[[-201,-363,380,193,132,372,-497,-451,336,-395],
[-60,297,474,-542,-132,-494,476,55,217,285],
[-481,-189,-581,-425,437,-101,125,370,-569,-385],
[509,-145,183,-154,-649,538,376,307,213,-240]]
:
[[509,-145,183,-154,-649,538,376,307,213,-240],
[-201,-363,380,193,132,372,-497,-451,336,-395],
[-60,297,474,-542,-132,-494,476,55,217,285],
[-481,-189,-581,-425,437,-101,125,370,-569,-385]]

[[-115,-280,-18,-30,243,85,411],
[136,146,199,-6,12,-129,-101],
[279,-53,-173,34,-277,202,239],
[-2,566,-63,-211,133,67,-157],
[53,-147,581,15,71,-404,-414],
[74,-162,-72,427,-256,-184,42],
[-360,120,125,-111,486,-134,-31],
[75,62,-355,-303,-98,480,245],
[49,-206,-278,-54,-26,320,492]]
:
[[49,-206,-278,-54,-26,320,492],
[-115,-280,-18,-30,243,85,411],
[136,146,199,-6,12,-129,-101],
[279,-53,-173,34,-277,202,239],
[-2,566,-63,-211,133,67,-157],
[53,-147,581,15,71,-404,-414],
[74,-162,-72,427,-256,-184,42],
[-360,120,125,-111,486,-134,-31],
[75,62,-355,-303,-98,480,245]]

[[165,-377,153],
[321,340,-70],
[49,66,-28],
[-267,187,66],
[690,206,15],
[233,395,-61],
[182,463,9],
[-166,-389,84],
[-377,-114,-267]]
:
[[-377,-114,-267],
[165,-377,153],
[321,340,-70],
[49,66,-28],
[-267,187,66],
[690,206,15],
[233,395,-61],
[182,463,9],
[-166,-389,84]]

[[-90,-114,-26,-204,-102,61,-114,25,-154,194,193,-124],
[-10,7,419,-52,280,-150,365,-164,352,97,414,-18],
[90,193,240,-208,520,-54,-48,63,-11,68,-121,-102]]
:
[[90,193,240,-208,520,-54,-48,63,-11,68,-121,-102],
[-90,-114,-26,-204,-102,61,-114,25,-154,194,193,-124],
[-10,7,419,-52,280,-150,365,-164,352,97,414,-18]]

[[8,515,-11,137,133,-181,-42,638],
[480,-106,164,-203,-442,162,-183,-171]]
:
[[480,-106,164,-203,-442,162,-183,-171],
[8,515,-11,137,133,-181,-42,638]]

[[31,-92,-106,-127,5,7,-3,-240,-120,-95,83,-227,-51,54],
[-152,-61,135,-51,0,564,66,36,-5,-95,63,162,-63,60],
[-4,-1,-139,97,15,-214,-212,-77,-73,127,256,-76,102,-29],
[-202,65,223,-38,5,-137,-54,-146,-129,43,108,279,-74,39],
[-99,-34,-94,-14,-28,-47,148,157,9,82,-119,1,1,-50],
[-73,2,10,59,-26,-55,39,-1,36,-117,100,-212,12,33]]
:
[[-73,2,10,59,-26,-55,39,-1,36,-117,100,-212,12,33],
[31,-92,-106,-127,5,7,-3,-240,-120,-95,83,-227,-51,54],
[-152,-61,135,-51,0,564,66,36,-5,-95,63,162,-63,60],
[-4,-1,-139,97,15,-214,-212,-77,-73,127,256,-76,102,-29],
[-202,65,223,-38,5,-137,-54,-146,-129,43,108,279,-74,39],
[-99,-34,-94,-14,-28,-47,148,157,9,82,-119,1,1,-50]]

[[-170,311,260,497,-220],
[17,78,414,-217,523],
[418,306,155,56,-187],
[-6,-410,-581,-180,-73],
[225,-400,-231,-406,341],
[-75,-55,483,-308,-417]]
:
[[-75,-55,483,-308,-417],
[-170,311,260,497,-220],
[17,78,414,-217,523],
[418,306,155,56,-187],
[-6,-410,-581,-180,-73],
[225,-400,-231,-406,341]]

[[125,39,201,60],
[-529,-24,86,24],
[-2,198,102,-106],
[-124,-146,252,157],
[26,34,52,76],
[-97,7,-70,-38],
[73,229,-149,-185],
[33,156,38,48],
[55,50,17,0]]
:
[[55,50,17,0],
[125,39,201,60],
[-529,-24,86,24],
[-2,198,102,-106],
[-124,-146,252,157],
[26,34,52,76],
[-97,7,-70,-38],
[73,229,-149,-185],
[33,156,38,48]]
---
[[-397,292,348,-394],
[-609,-64,-89,-394],
[-609,-64,-89,-394],
[-609,-64,-89,529]]
:
[[-397,292],
[-609,-64],
[-609,-64]]

[[-445,-34,-260],
[-610,-295,-366],
[-507,-519,-108],
[-478,-69,-299]]
:
[[-445,-34],
[-610,-295],
[-507,-519]]

[[370,-594,357],
[370,-545,357],
[334,-434,326]]
:
[[370,-594],
[370,-545],
[334,-434]]

[[-596,316,-364],
[-240,254,45],
[-1,15,-631],
[369,-209,-105],
[206,-213,-546]]
:
[[-596,316],
[-240,254],
[-1,15]]

[[42,257,152],
[-198,-452,-563],
[-284,402,-68],
[-128,-84,-284],
[-242,-391,-259]]
:
[[42,257],
[-198,-452],
[-284,402]]

[[648,56,70],
[472,49,-140],
[11,-52,-200]]
:
[[648,56],
[472,49],
[11,-52]]

[[421,-27],
[-323,17],
[-7,177],
[-486,-411]]
:
[[421,-27],
[-323,17],
[-7,177]]
---
[[-26,437,433,112],
[-57,-434,258,-119],
[-512,-609,464,-377]]
:
[-26,-434,464]

[[100,311,-567,24],
[53,265,-428,0],
[-391,508,31,191],
[56,-387,-45,435],
[109,-59,-155,-34]]
:
[100,265,31,435]

[[-408,-637,-55],
[159,288,-247]]
:
[-408,288]

[[201,189,-42,-382,-197],
[216,-494,79,179,323]]
:
[201,-494]

[[-128,-211],
[44,88],
[-55,-520]]
:
[-128,88]

[[-139,-215,-40],
[-512,404,275],
[-292,20,-452]]
:
[-139,404,-452]

[[141,-89,81,-206,403],
[-49,642,-265,134,333],
[-379,-376,398,-449,136]]
:
[141,642,398]

[[311,-436,119],
[-441,659,-2],
[278,-459,159]]
:
[311,659,159]
